Here is a tiny trained network, its code and every weight. The questions are about switching its units off for an input and a target symbol, where a switched-off unit gives its printed mean instead of its output.

import numpy as np


def w(rows, s, z=0):
    codes = np.array(rows[::2]) - 128.0
    scale = np.full(codes.shape[1], s)
    scale[-1] = z or s
    return codes * scale


def f(y):
    return np.maximum(y, 0)


def softmax(a):
    e = np.exp(a - a.max(-1, keepdims=True))
    return e / e.sum(-1, keepdims=True)


def log_softmax(a):
    a = a - a.max(-1, keepdims=True)
    return a - np.log(np.exp(a).sum(-1, keepdims=True))


def net(x, mask):
    ids = ['Γβεζημξτφψ'.index(c) for c in x.split()]
    T = len(ids)
    res = E[ids] + P[:T]
    q, k, v = (res @ M[0].T for M in (Q, K, V))
    z = softmax(np.where(np.tri(T) > 0, q @ k.T / 2**0.5, -1e9)) @ v
    res = res + np.where(mask[0], z, O[0][:, -1]) @ O[0][:, :-1]
    y = f(res @ A[0][:, :-1].T + A[0][:, -1])
    res = res + np.where(mask[1:9], y, B[0][:, -1]) @ B[0][:, :-1]
    return log_softmax(res[-1] @ U[:, :-1].T + U[:, -1])


Q, K, V, O, A, B = {}, {}, {}, {}, {}, {}
E = w([
[129,144,110,173,147,122,108,124,248,107,189],'Γ',
[127,75,115,63,166,108,166,77,79,186,122],'β',
[149,152,168,60,184,118,130,77,116,121,143],'ε',
[105,118,107,88,109,134,137,147,44,147,160],'ζ',
[136,231,113,96,167,125,131,132,165,87,163],'η',
[133,37,169,82,175,35,153,120,142,130,183],'μ',
[161,86,179,137,109,89,137,62,150,175,146],'ξ',
[206,150,166,170,62,112,126,105,107,98,171],'τ',
[116,93,184,44,22,192,213,172,217,23,62],'φ',
[45,145,18,132,93,180,122,194,103,139,179],'ψ',
],0.017)
P = w([
[90,123,139,113,51,181,161,103,104,121,178],'0',
[161,113,95,84,91,87,88,166,129,105,111],'1',
[127,112,107,130,141,124,94,116,94,81,150],'2',
[163,131,107,25,42,121,134,138,163,145,137],'3',
[15,158,243,163,151,164,234,146,112,139,177],'4',
[173,135,136,151,155,73,75,255,80,130,58],'5',
[51,122,155,115,133,193,165,46,105,102,224],'6',
[121,119,102,51,72,155,130,74,140,121,179],'7',
[28,155,200,137,132,174,199,121,116,123,176],'8',
[161,143,72,142,149,98,81,203,41,129,92],'9',
],0.012)
Q[0] = w([
[99,94,145,52,75,204,171,47,154,61,236],'h0',
[75,142,231,211,179,195,254,167,113,144,132],'h0',
],0.013)
K[0] = w([
[122,107,170,78,69,181,225,175,194,106,64],'h0',
[162,112,110,125,133,87,23,197,134,119,6],'h0',
],0.013)
V[0] = w([
[215,100,216,195,107,57,110,47,163,132,139],'h0',
[155,255,120,187,112,193,87,162,223,73,161],'h0',
],0.0079)
O[0] = w([
[99,121,43,112,54,1,172,42,55,40,110,1],'h0',
[217,145,134,214,155,56,247,126,73,175,178,201],'h0',
],0.01,0.0028)
A[0] = w([
[183,91,132,163,169,208,143,86,144,236,98,126],'n0',
[103,101,82,96,75,93,152,59,106,4,103,159],'n1',
[34,102,155,82,72,118,76,53,141,12,4,50],'n2',
[180,148,188,88,96,150,121,106,12,136,124,148],'n3',
[85,165,118,140,110,89,112,89,243,49,141,253],'n4',
[58,79,163,102,96,221,58,165,180,66,57,23],'n5',
[172,129,63,150,70,71,253,68,103,25,96,121],'n6',
[162,130,62,18,115,100,157,139,160,192,181,174],'n7',
],0.0065,0.0062)
B[0] = w([
[140,117,124,175,89,53,132,59,176,139,62,196],'n0',
[136,164,130,155,92,90,112,85,103,199,67,228],'n1',
[191,95,1,106,136,157,198,197,195,120,206,172],'n2',
[109,95,144,92,141,110,62,149,72,166,135,179],'n3',
[82,133,190,117,135,108,137,235,65,225,62,184],'n4',
[160,147,216,146,107,52,146,29,162,66,136,197],'n5',
[104,93,154,161,199,225,148,148,193,86,114,250],'n6',
[100,114,165,187,188,141,121,115,84,85,119,171],'n7',
],0.0089,0.016)
U = w([
[135,111,101,151,142,163,107,151,213,207,130,2],'Γ',
[93,122,107,149,118,122,154,72,109,127,42,124],'β',
[101,186,163,85,146,93,58,51,145,106,133,118],'ε',
[63,68,138,35,95,136,65,197,39,190,144,213],'ζ',
[171,215,99,71,174,157,144,149,128,123,131,182],'η',
[153,27,106,138,200,151,154,166,169,65,214,28],'μ',
[136,162,68,122,40,8,166,52,156,171,121,123],'ξ',
[218,222,105,193,47,17,139,89,59,108,213,211],'τ',
[176,90,121,78,105,181,192,143,198,49,129,89],'φ',
[97,67,37,107,114,255,110,199,182,140,147,207],'ψ',
],0.0064,0.0052)

Each question gives the input, a string of symbols that net reads in full, and the target symbol t.
The units are the heads (2 rows each of Q, K, V and O) and the neurons (one row each of A and B). Each row of codes is followed by its name. A weight is (code - 128) times the scale printed after its matrix; where a second scale follows, it is the last column's (O, A, B and U).
mask holds one flag per unit, heads first, then neurons. A switched-off unit (its flag False) gives its mean, the last column of its rows in O or B, instead of its output. The means were averaged over made-up inputs and are rounded, as every weight is.
A unit's drop is (log p(t) with every unit on - log p(t) with that unit switched off) / (log p(t) with every unit on - log p(t) with every unit switched off).
The circuit of an input: a set's keep is (log p(t) with only the set's units on - log p(t) with every unit switched off) / (log p(t) with every unit on - log p(t) with every unit switched off). Starting from all 9 units, units are removed one at a time, each time the one whose removal leaves the highest keep (on an exact tie, the one counted first), for as long as the keep stays at least 0.8.
circuit, biggest first: the units of the circuit, biggest drop first
k most important neurons: the k neurons with the biggest drops, biggest first
input τ ζ τ τ ζ τ ξ τ ζ τ, target ψ: circuit, biggest first => n2, h0, n5
input τ μ ψ ζ ψ μ μ ψ τ, target ξ: most important neuron => n5
input ψ τ ζ ζ ε, target β: circuit, biggest first => h0, n6, n1
input ξ τ ψ η, target ψ: circuit, biggest first => n2, h0, n5
input ψ Γ Γ ζ τ β, target μ: circuit, biggest first => h0, n6, n1
input ζ ζ τ τ ζ μ η ζ τ ψ, target τ: circuit, biggest first => h0, n6
input ζ τ Γ μ ζ ξ η ζ, target ε: circuit, biggest first => h0, n5
input ζ τ β τ τ η β ζ ζ η, target φ: circuit, biggest first => n2, n5, h0
input ε η β ζ ψ τ ε τ ζ ε, target ζ: circuit, biggest first => n6, n5, h0
input τ Γ ζ ε τ ζ ψ, target ζ: circuit, biggest first => n6, n0
input ψ ψ τ β ε ζ μ, target φ: 3 most important neurons => n2, n5, n3
input τ ζ ζ τ ζ Γ τ ψ ζ ψ, target β: 3 most important neurons => n6, n1, n2
input β τ τ, target φ: 3 most important neurons => n2, n5, n0
input Γ μ τ ζ ζ, target ξ: circuit, biggest first => h0, n5, n6, n1
input Γ μ τ τ τ η ζ τ τ ψ, target ε: 4 most important neurons => n5, n6, n2, n4
input τ τ τ ζ ζ τ φ ζ ξ τ, target ζ: 2 most important neurons => n5, n0
input φ η τ μ, target μ: 2 most important neurons => n1, n7
input τ ξ ζ ξ Γ τ τ ψ τ ζ, target β: circuit, biggest first => h0, n6
input τ ξ Γ ζ, target β: 4 most important neurons => n6, n1, n7, n2
input Γ β η μ, target μ: most important neuron => n6
input τ ζ ψ φ τ φ Γ η μ ψ, target μ: 2 most important neurons => n1, n6
